Here is a tiny trained network, its code and every weight. The questions are about switching its units off for an input and a class, where a switched-off unit gives its printed mean instead of its output.

import numpy as np


def w(rows, s, z=0):
    codes = np.array(rows[::2]) - 128.0
    scale = np.full(codes.shape[1], s)
    scale[-1] = z or s
    return codes * scale


def f(y):
    return np.maximum(y, 0)


def log_softmax(a):
    a = a - a.max(-1, keepdims=True)
    return a - np.log(np.exp(a).sum(-1, keepdims=True))


def net(x, mask):
    res = np.array(x, float).reshape(1, 8) / 4 @ E
    y = f(res @ A[0][:, :-1].T + A[0][:, -1])
    res = res + np.where(mask, y, B[0][:, -1]) @ B[0][:, :-1]
    return log_softmax(res[-1] @ U[:, :-1].T + U[:, -1])


A, B = {}, {}
E = w([
[96,111,98,126,160,105,137,98,97],'x0',
[131,137,130,107,129,124,131,126,142],'x1',
[133,227,29,148,62,36,96,198,122],'x2',
[162,224,146,226,157,163,229,86,158],'x3',
[119,124,116,144,122,151,114,98,79],'x4',
[215,159,171,119,248,72,60,124,69],'x5',
[104,116,109,131,143,116,130,97,93],'x6',
[150,96,110,169,111,100,130,95,147],'x7',
],0.011)
A[0] = w([
[148,100,108,125,133,130,117,150,120,68],'N1',
[127,64,119,74,87,82,59,157,101,68],'N2',
[59,107,44,124,30,176,208,157,151,206],'N3',
[156,178,119,180,179,138,172,112,134,5],'N4',
[101,77,152,115,121,187,171,105,153,152],'N5',
[204,166,126,145,242,111,34,118,116,183],'N6',
[145,171,154,145,147,108,69,119,111,183],'N7',
[193,120,122,98,138,126,129,114,154,97],'N8',
[157,48,76,70,129,145,70,152,134,35],'N9',
[149,192,93,141,107,95,96,128,143,25],'N10',
[156,91,128,108,121,100,65,132,108,77],'N11',
[178,213,110,180,163,148,245,105,112,15],'N12',
[238,133,138,145,201,80,73,150,85,143],'N13',
[117,218,14,155,99,64,93,188,99,73],'N14',
[138,49,218,130,160,141,148,101,121,123],'N15',
[180,54,154,124,228,175,145,116,118,70],'N16',
[146,183,87,148,101,85,103,144,103,4],'N17',
],0.012,0.0023)
B[0] = w([
[117,134,110,114,141,122,111,134,127,143],'N1',
[101,153,136,172,139,126,48,116,145,212],'N2',
[73,123,120,109,73,95,194,116,102,255],'N3',
[79,121,134,119,176,123,65,125,103,187],'N4',
[187,118,110,124,125,105,167,140,135,195],'N5',
[103,104,104,123,52,83,187,123,128,247],'N6',
[112,125,117,150,117,134,158,126,153,180],'N7',
[117,113,109,121,134,138,138,125,103,147],'N8',
[104,171,149,140,159,108,77,127,129,195],'N9',
[165,108,135,125,166,134,131,131,109,180],'N10',
[87,134,149,119,143,134,92,148,117,180],'N11',
[84,159,147,138,123,114,8,148,147,225],'N12',
[74,140,123,101,67,133,191,118,110,235],'N13',
[226,94,117,136,158,166,157,116,148,251],'N14',
[174,128,115,126,179,188,122,122,101,220],'N15',
[197,117,124,142,136,124,157,140,160,226],'N16',
[162,126,167,109,189,160,139,138,132,187],'N17',
],0.018,0.019)
U = w([
[37,125,120,80,22,112,246,104,116,254],'0',
[237,102,147,109,191,184,178,116,148,95],'1',
[19,186,188,137,152,115,2,128,155,9],'2',
],0.0087,0.00099)

Each question gives the input, the list of numbers given to net, and the class t.
The units are the neurons (one row each of A and B). Each row of codes is followed by its name. A weight is (code - 128) times the scale printed after its matrix; where a second scale follows, it is the last column's (A, B and U).
mask holds one flag per neuron, in row order. A switched-off neuron (its flag False) gives its mean, the last column of its row in B, instead of its output. The means were averaged over made-up inputs and are rounded, as every weight is.
A unit's drop is (log p(t) with every unit on - log p(t) with that unit switched off) / (log p(t) with every unit on - log p(t) with every unit switched off).
The circuit of an input: a set's keep is (log p(t) with only the set's units on - log p(t) with every unit switched off) / (log p(t) with every unit on - log p(t) with every unit switched off). Starting from the 12 units with the biggest drops (on a tie, the unit counted first), units are removed one at a time, each time the one whose removal leaves the highest keep (on an exact tie, the one counted first), for as long as the keep stays at least 0.8.
units of the circuit, in order: the units of the circuit, biggest drop first
top k neurons: the k neurons with the biggest drops, biggest first
drop of u: that unit's drop, to one decimal
input [-1,6,8,-7,1,-3,-2,-3], class 1: top 2 neurons : (N14; N12)
input [5,3,-6,7,0,4,6,8], class 2: units of the circuit, in order : (N12)
input [-4,-4,5,-8,-6,-6,-3,0], class 2: top 3 neurons : (N2; N9; N6)
input [-4,-4,-5,-2,-8,-4,-1,-6], class 1: top 2 neurons : (N6; N13)
input [-1,0,7,7,-4,-3,3,0], class 1: top 4 neurons : (N14; N2; N10; N17)
input [-3,0,-5,-7,7,4,-4,3], class 2: top 2 neurons : (N14; N2)
input [-2,-3,2,-3,-8,1,-4,3], class 2: top 2 neurons : (N16; N3)
input [1,-3,-5,-8,6,-7,0,-4], class 2: top 3 neurons : (N2; N9; N6)
input [7,-4,6,-4,4,5,7,-5], class 1: top 3 neurons : (N14; N3; N17)
input [8,-2,-2,-5,-6,6,-2,-3], class 0: top 2 neurons : (N6; N13)
input [5,0,7,-7,3,6,5,4], class 1: top 3 neurons : (N14; N3; N12)
input [-1,-1,-4,6,4,4,-8,-5], class 2: top 4 neurons : (N12; N14; N3; N4)
input [-4,-8,-5,-7,5,4,-3,4], class 2: top 3 neurons : (N14; N2; N9)
input [-1,4,7,2,8,-4,4,-4], class 1: units of the circuit, in order : (N14)
input [-1,-7,6,8,3,0,7,2], class 2: top 2 neurons : (N12; N4)
input [3,-2,7,4,2,8,-6,-8], class 0: drop of N6 : 5.2
input [8,-8,5,-4,-8,-1,-7,6], class 1: drop of N12 : 0.2
input [-4,0,-7,-5,-8,8,0,-3], class 0: drop of N6 : 1.3
input [2,-7,8,3,-7,-3,5,0], class 1: drop of N14 : 0.1
input [4,4,-3,5,-8,8,-4,-7], class 0: units of the circuit, in order : (N6)
